Below is a small trained network, with its code and all its weights. Each question gives an input and a class and asks what happens when units are switched off, that is, made to give their printed mean instead of their output.

import numpy as np


def w(rows, s, z=0):
    codes = np.array(rows[::2]) - 128.0
    scale = np.full(codes.shape[1], s)
    scale[-1] = z or s
    return codes * scale


def f(y):
    return np.maximum(y, 0)


def log_softmax(a):
    a = a - a.max(-1, keepdims=True)
    return a - np.log(np.exp(a).sum(-1, keepdims=True))


def net(x, mask):
    res = np.array(x, float).reshape(1, 7) / 4 @ E
    y = f(res @ A[0][:, :-1].T + A[0][:, -1])
    res = res + np.where(mask, y, B[0][:, -1]) @ B[0][:, :-1]
    return log_softmax(res[-1] @ U[:, :-1].T + U[:, -1])


A, B = {}, {}
E = w([
[215,90,121,129,117,245],'x0',
[215,155,82,84,54,97],'x1',
[79,142,135,122,98,143],'x2',
[103,74,249,161,100,82],'x3',
[137,87,129,3,39,101],'x4',
[94,225,71,214,52,12],'x5',
[40,2,121,160,243,60],'x6',
],0.0074)
A[0] = w([
[117,64,176,187,154,84,133],'N1',
[144,90,195,83,43,121,183],'N2',
[170,31,91,97,101,96,165],'N3',
[104,227,93,107,81,141,216],'N4',
[102,104,127,146,164,53,122],'N5',
[76,94,156,109,133,169,127],'N6',
[150,161,68,138,102,87,104],'N7',
[98,150,122,46,166,123,233],'N8',
[171,101,172,46,110,143,149],'N9',
[109,118,120,244,117,112,131],'N10',
[85,135,111,137,230,17,99],'N11',
[173,67,145,149,70,191,227],'N12',
[90,113,226,173,105,116,226],'N13',
[180,143,57,124,177,142,156],'N14',
[55,166,81,172,80,60,186],'N15',
[143,113,83,126,193,158,76],'N16',
[142,117,81,157,178,199,154],'N17',
[121,195,55,104,111,51,183],'N18',
[128,129,171,209,89,166,222],'N19',
[93,69,214,121,148,116,253],'N20',
[89,101,84,151,148,36,185],'N21',
[74,35,130,177,153,97,179],'N22',
[124,171,148,162,167,135,75],'N23',
[240,131,144,89,117,157,176],'N24',
[179,92,133,246,177,122,181],'N25',
],0.011,0.0053)
B[0] = w([
[90,243,98,130,141,82,222],'N1',
[124,94,93,7,193,142,217],'N2',
[103,166,97,78,66,111,187],'N3',
[127,115,86,128,74,216,237],'N4',
[38,125,169,47,133,94,204],'N5',
[143,157,137,165,205,158,181],'N6',
[56,102,242,207,89,199,185],'N7',
[86,177,131,145,65,196,192],'N8',
[189,177,46,83,159,152,205],'N9',
[129,199,47,56,126,76,205],'N10',
[25,99,184,130,125,107,234],'N11',
[112,130,69,53,208,159,214],'N12',
[122,172,47,138,212,168,235],'N13',
[163,61,110,184,157,242,179],'N14',
[90,57,129,64,58,137,251],'N15',
[70,83,183,213,204,170,167],'N16',
[68,128,214,93,212,184,192],'N17',
[83,62,172,173,57,227,235],'N18',
[90,199,83,37,179,136,200],'N19',
[92,174,87,120,246,151,251],'N20',
[2,120,187,47,65,124,228],'N21',
[64,193,119,99,218,104,246],'N22',
[90,160,121,37,105,45,154],'N23',
[150,164,83,84,157,157,219],'N24',
[118,174,85,49,184,100,218],'N25',
],0.0074,0.012)
U = w([
[218,146,38,3,139,150,163],'0',
[231,10,253,181,130,30,3],'1',
[221,92,190,255,148,62,3],'2',
[102,69,153,89,51,136,95],'3',
[126,166,120,239,12,195,212],'4',
[73,204,132,90,137,54,174],'5',
[231,57,222,243,102,37,3],'6',
[116,114,147,138,214,230,203],'7',
],0.0086,0.0058)

Each question gives the input, the list of numbers given to net, and the class t.
The units are the neurons (one row each of A and B). Each row of codes is followed by its name. A weight is (code - 128) times the scale printed after its matrix; where a second scale follows, it is the last column's (A, B and U).
mask holds one flag per neuron, in row order. A switched-off neuron (its flag False) gives its mean, the last column of its row in B, instead of its output. The means were averaged over made-up inputs and are rounded, as every weight is.
A unit's drop is (log p(t) with every unit on - log p(t) with that unit switched off) / (log p(t) with every unit on - log p(t) with every unit switched off).
The circuit of an input: a set's keep is (log p(t) with only the set's units on - log p(t) with every unit switched off) / (log p(t) with every unit on - log p(t) with every unit switched off). Starting from the 12 units with the biggest drops (on a tie, the unit counted first), units are removed one at a time, each time the one whose removal leaves the highest keep (on an exact tie, the one counted first), for as long as the keep stays at least 0.8.
units of the circuit, in order: the units of the circuit, biggest drop first
unit that matters most: the unit with the biggest drop
top k neurons: the k neurons with the biggest drops, biggest first
drop of u: that unit's drop, to one decimal
input [-7,-3,-5,-7,1,8,7], class 3: unit that matters most : N18
input [1,5,-1,5,-8,-7,8], class 5: units of the circuit, in order : (N1, N25)
input [-6,1,0,-4,1,-6,5], class 5: units of the circuit, in order : (N18, N4)
input [-6,0,6,1,6,6,-6], class 3: top 2 neurons : (N15, N2)
input [6,3,4,-7,2,-1,4], class 7: top 4 neurons : (N16, N17, N14, N10)
input [0,-5,0,8,-3,-6,0], class 5: top 3 neurons : (N1, N18, N14)
input [-3,8,6,4,1,4,-6], class 3: top 2 neurons : (N2, N15)
input [-4,-3,-7,8,3,-8,2], class 5: top 2 neurons : (N1, N18)
input [3,5,7,-1,0,3,-7], class 4: top 2 neurons : (N7, N18)
input [-3,-2,2,1,-8,-1,-4], class 5: drop of N2 : 0.3
input [2,4,7,-7,-2,-1,-5], class 7: drop of N25 : -0.1
input [5,-7,5,3,-7,2,-5], class 5: drop of N2 : 0.4
